Below is a small trained network, with its code and all its weights. Each question gives an input and a class and asks what happens when units are switched off, that is, made to give their printed mean instead of their output.

import numpy as np


def w(rows, s, z=0):
    codes = np.array(rows[::2]) - 128.0
    scale = np.full(codes.shape[1], s)
    scale[-1] = z or s
    return codes * scale


def f(y):
    return np.maximum(y, 0)


def log_softmax(a):
    a = a - a.max(-1, keepdims=True)
    return a - np.log(np.exp(a).sum(-1, keepdims=True))


def net(x, mask):
    res = np.array(x, float).reshape(1, 8) / 4 @ E
    y = f(res @ A[0][:, :-1].T + A[0][:, -1])
    res = res + np.where(mask, y, B[0][:, -1]) @ B[0][:, :-1]
    return log_softmax(res[-1] @ U[:, :-1].T + U[:, -1])


A, B = {}, {}
E = w([
[142,159,10,130,86,78,48],'x0',
[133,51,124,181,217,117,196],'x1',
[165,93,59,8,49,52,149],'x2',
[208,143,76,160,228,54,56],'x3',
[130,172,129,76,62,144,203],'x4',
[220,162,154,122,97,245,115],'x5',
[118,93,62,216,97,169,183],'x6',
[174,245,126,174,127,85,178],'x7',
],0.011)
A[0] = w([
[136,145,131,121,127,117,103,27],'neuron 1',
[137,122,121,128,127,119,132,57],'neuron 2',
[157,177,95,111,103,93,58,87],'neuron 3',
[47,171,144,192,104,74,189,22],'neuron 4',
[170,194,115,90,119,117,36,49],'neuron 5',
[109,107,186,18,67,151,160,6],'neuron 6',
[190,92,60,124,127,60,179,38],'neuron 7',
[177,102,71,118,130,95,160,36],'neuron 8',
[105,96,133,131,200,113,95,2],'neuron 9',
[96,51,122,142,192,70,81,51],'neuron 10',
[126,125,149,123,129,131,107,19],'neuron 11',
[107,115,111,155,128,127,99,31],'neuron 12',
[158,156,161,189,233,175,138,37],'neuron 13',
[107,59,157,166,214,102,91,95],'neuron 14',
[174,201,100,87,122,95,31,41],'neuron 15',
[101,94,107,121,83,245,103,42],'neuron 16',
[136,96,118,157,87,247,93,27],'neuron 17',
[198,177,202,190,220,197,151,48],'neuron 18',
[150,114,99,116,129,109,148,61],'neuron 19',
[87,136,134,144,116,107,134,28],'neuron 20',
[152,128,74,108,129,121,141,38],'neuron 21',
],0.012,0.0079)
B[0] = w([
[154,131,124,108,132,121,152,137],'neuron 1',
[144,121,112,131,149,153,139,129],'neuron 2',
[202,197,138,125,142,124,119,212],'neuron 3',
[37,234,68,153,121,132,136,186],'neuron 4',
[193,189,197,144,156,96,83,218],'neuron 5',
[96,128,229,2,135,182,214,238],'neuron 6',
[144,90,7,111,40,123,164,182],'neuron 7',
[143,83,67,130,85,91,141,159],'neuron 8',
[111,77,135,85,178,127,92,165],'neuron 9',
[92,84,86,67,170,137,47,197],'neuron 10',
[139,97,122,129,93,119,124,131],'neuron 11',
[106,133,121,114,119,144,105,137],'neuron 12',
[133,59,157,172,141,52,188,223],'neuron 13',
[47,40,89,112,201,125,55,209],'neuron 14',
[196,203,137,120,180,87,80,232],'neuron 15',
[147,127,155,155,77,213,89,198],'neuron 16',
[170,102,106,178,114,215,100,195],'neuron 17',
[163,75,208,228,115,52,251,253],'neuron 18',
[131,102,109,121,91,108,130,143],'neuron 19',
[123,168,106,127,148,153,152,137],'neuron 20',
[140,120,110,130,89,101,135,148],'neuron 21',
],0.0085,0.017)
U = w([
[38,225,104,161,124,139,154,170],'0',
[95,68,114,100,208,113,66,236],'1',
[135,89,163,214,169,94,193,5],'2',
[161,123,165,179,98,249,115,192],'3',
[230,210,140,99,155,79,90,198],'4',
[126,146,201,3,103,178,180,28],'5',
[189,124,53,91,62,105,149,108],'6',
],0.011,0.0023)

Each question gives the input, the list of numbers given to net, and the class t.
The units are the neurons (one row each of A and B). Each row of codes is followed by its name. A weight is (code - 128) times the scale printed after its matrix; where a second scale follows, it is the last column's (A, B and U).
mask holds one flag per neuron, in row order. A switched-off neuron (its flag False) gives its mean, the last column of its row in B, instead of its output. The means were averaged over made-up inputs and are rounded, as every weight is.
A unit's drop is (log p(t) with every unit on - log p(t) with that unit switched off) / (log p(t) with every unit on - log p(t) with every unit switched off).
The circuit of an input: a set's keep is (log p(t) with only the set's units on - log p(t) with every unit switched off) / (log p(t) with every unit on - log p(t) with every unit switched off). Starting from the 12 units with the biggest drops (on a tie, the unit counted first), units are removed one at a time, each time the one whose removal leaves the highest keep (on an exact tie, the one counted first), for as long as the keep stays at least 0.8.
circuit, biggest first: the units of the circuit, biggest drop first
most important unit: the unit with the biggest drop
k most important neurons: the k neurons with the biggest drops, biggest first
drop of u: that unit's drop, to one decimal
input [1,8,6,-5,-4,5,-8,8], class 5: most important unit : neuron 15
input [-5,5,-8,-7,-6,0,-2,-8], class 1: 2 most important neurons : (neuron 14; neuron 10)
input [5,-4,2,-3,-2,-8,-3,-3], class 4: circuit, biggest first : (neuron 14; neuron 3)
input [-2,8,0,-5,0,3,7,-1], class 3: 2 most important neurons : (neuron 16; neuron 17)
input [1,-3,-6,8,-3,6,0,-6], class 2: 2 most important neurons : (neuron 18; neuron 13)
input [2,-4,5,8,-1,-1,5,-7], class 6: 4 most important neurons : (neuron 7; neuron 8; neuron 21; neuron 19)
input [0,-6,-8,-1,3,-5,2,-5], class 3: 2 most important neurons : (neuron 16; neuron 17)
input [3,4,4,5,-3,-7,7,3], class 6: 2 most important neurons : (neuron 7; neuron 8)
input [2,-7,8,2,7,-5,-3,-3], class 4: 3 most important neurons : (neuron 15; neuron 3; neuron 5)
input [3,-8,6,0,2,5,0,-7], class 4: 3 most important neurons : (neuron 15; neuron 5; neuron 3)
input [4,6,8,-4,-5,0,-3,-3], class 6: drop of neuron 7 : 0.8
input [-1,-8,-4,2,-7,-7,7,8], class 0: drop of neuron 12 : 0.0
input [-1,3,-7,5,-6,-6,2,2], class 1: drop of neuron 10 : 0.6
input [-2,-6,-5,1,-2,-7,0,2], class 0: circuit, biggest first : (neuron 4)
input [0,7,-1,2,5,-8,-8,6], class 1: drop of neuron 10 : 0.1
